Here is a tiny trained network, its code and every weight. The questions are about switching its units off for an input and a class, where a switched-off unit gives its printed mean instead of its output.

import numpy as np


def w(rows, s, z=0):
    codes = np.array(rows[::2]) - 128.0
    scale = np.full(codes.shape[1], s)
    scale[-1] = z or s
    return codes * scale


def f(y):
    return np.maximum(y, 0)


def log_softmax(a):
    a = a - a.max(-1, keepdims=True)
    return a - np.log(np.exp(a).sum(-1, keepdims=True))


def net(x, mask):
    res = np.array(x, float).reshape(1, 3) / 4 @ E
    y = f(res @ A[0][:, :-1].T + A[0][:, -1])
    res = res + np.where(mask, y, B[0][:, -1]) @ B[0][:, :-1]
    return log_softmax(res[-1] @ U[:, :-1].T + U[:, -1])


A, B = {}, {}
E = w([
[106,226,254],'x0',
[47,24,203],'x1',
[242,85,224],'x2',
],0.0057)
A[0] = w([
[81,161,103,85],'neuron 0',
[116,157,167,77],'neuron 1',
[167,183,96,97],'neuron 2',
[84,146,115,92],'neuron 3',
[187,122,159,91],'neuron 4',
[91,196,191,102],'neuron 5',
[73,144,122,95],'neuron 6',
[27,13,196,84],'neuron 7',
[140,101,109,89],'neuron 8',
[26,190,94,106],'neuron 9',
[108,148,160,90],'neuron 10',
[142,8,84,106],'neuron 11',
[115,157,159,253],'neuron 12',
[80,93,161,88],'neuron 13',
[113,163,172,70],'neuron 14',
[99,157,187,182],'neuron 15',
[57,125,86,87],'neuron 16',
[131,126,126,118],'neuron 17',
[101,163,95,101],'neuron 18',
[177,102,166,79],'neuron 19',
[99,98,151,93],'neuron 20',
[168,205,85,87],'neuron 21',
[95,132,103,231],'neuron 22',
[219,186,95,81],'neuron 23',
[93,171,203,157],'neuron 24',
[167,117,72,106],'neuron 25',
[90,91,144,105],'neuron 26',
[122,178,151,88],'neuron 27',
[164,77,66,140],'neuron 28',
[171,167,77,107],'neuron 29',
[159,169,139,83],'neuron 30',
[161,88,184,114],'neuron 31',
[182,123,151,85],'neuron 32',
[224,83,166,121],'neuron 33',
],0.011,0.0054)
B[0] = w([
[75,102,149,165],'neuron 0',
[84,138,82,154],'neuron 1',
[117,181,167,186],'neuron 2',
[85,103,141,154],'neuron 3',
[73,89,142,178],'neuron 4',
[75,143,37,206],'neuron 5',
[91,100,144,158],'neuron 6',
[124,248,212,246],'neuron 7',
[101,129,97,143],'neuron 8',
[64,59,166,223],'neuron 9',
[94,140,91,149],'neuron 10',
[107,152,7,234],'neuron 11',
[254,102,117,254],'neuron 12',
[106,174,161,164],'neuron 13',
[77,140,70,158],'neuron 14',
[148,131,70,221],'neuron 15',
[70,83,132,184],'neuron 16',
[132,124,127,128],'neuron 17',
[90,108,148,168],'neuron 18',
[64,92,147,176],'neuron 19',
[111,165,151,152],'neuron 20',
[103,192,181,203],'neuron 21',
[211,76,152,230],'neuron 22',
[90,179,192,208],'neuron 23',
[119,133,50,227],'neuron 24',
[121,162,83,178],'neuron 25',
[123,158,151,162],'neuron 26',
[103,154,79,164],'neuron 27',
[132,131,49,214],'neuron 28',
[124,176,152,191],'neuron 29',
[91,149,121,158],'neuron 30',
[97,96,158,201],'neuron 31',
[75,98,144,166],'neuron 32',
[82,49,162,236],'neuron 33',
],0.027,0.0055)
U = w([
[107,254,175,133],'0',
[116,160,22,90],'1',
[67,47,164,103],'2',
[187,124,95,253],'3',
[169,134,132,80],'4',
],0.0081,0.0058)

Each question gives the input, the list of numbers given to net, and the class t.
The units are the neurons (one row each of A and B). Each row of codes is followed by its name. A weight is (code - 128) times the scale printed after its matrix; where a second scale follows, it is the last column's (A, B and U).
mask holds one flag per neuron, in row order. A switched-off neuron (its flag False) gives its mean, the last column of its row in B, instead of its output. The means were averaged over made-up inputs and are rounded, as every weight is.
A unit's drop is (log p(t) with every unit on - log p(t) with that unit switched off) / (log p(t) with every unit on - log p(t) with every unit switched off).
The circuit of an input: a set's keep is (log p(t) with only the set's units on - log p(t) with every unit switched off) / (log p(t) with every unit on - log p(t) with every unit switched off). Starting from the 12 units with the biggest drops (on a tie, the unit counted first), units are removed one at a time, each time the one whose removal leaves the highest keep (on an exact tie, the one counted first), for as long as the keep stays at least 0.8.
circuit, biggest first: the units of the circuit, biggest drop first
top k neurons: the k neurons with the biggest drops, biggest first
drop when u is switched off: that unit's drop, to one decimal
input [4,-4,6], class 2: circuit, biggest first	(neuron 33)
input [-5,5,2], class 0: top 4 neurons	(neuron 7; neuron 24; neuron 5; neuron 15)
input [4,2,2], class 1: top 2 neurons	(neuron 24; neuron 5)
input [7,-2,-7], class 1: top 4 neurons	(neuron 5; neuron 24; neuron 33; neuron 15)
input [-5,-6,7], class 2: top 3 neurons	(neuron 33; neuron 7; neuron 4)
input [-1,-2,2], class 3: top 2 neurons	(neuron 7; neuron 9)
input [2,-1,4], class 2: circuit, biggest first	(neuron 11; neuron 7)
input [-3,-5,5], class 0: top 2 neurons	(neuron 23; neuron 9)
input [7,-6,4], class 1: top 4 neurons	(neuron 7; neuron 5; neuron 24; neuron 15)
input [-4,5,5], class 0: top 2 neurons	(neuron 7; neuron 9)
input [6,0,-7], class 2: top 2 neurons	(neuron 9; neuron 11)
input [3,-6,8], class 2: top 2 neurons	(neuron 33; neuron 7)
input [-2,3,1], class 3: top 2 neurons	(neuron 23; neuron 21)
input [6,4,0], class 1: circuit, biggest first	(neuron 24)
input [4,0,5], class 2: top 2 neurons	(neuron 11; neuron 33)
input [-6,2,-7], class 2: top 3 neurons	(neuron 9; neuron 16; neuron 24)
input [6,-6,-7], class 2: top 2 neurons	(neuron 9; neuron 7)
input [7,0,6], class 1: drop when neuron 24 is switched off	0.2
input [8,7,-8], class 1: drop when neuron 15 is switched off	1.2
input [-5,8,-5], class 0: drop when neuron 7 is switched off	1.5
input [-2,5,3], class 0: drop when neuron 7 is switched off	1.0
input [-7,3,6], class 1: circuit, biggest first	(neuron 11)
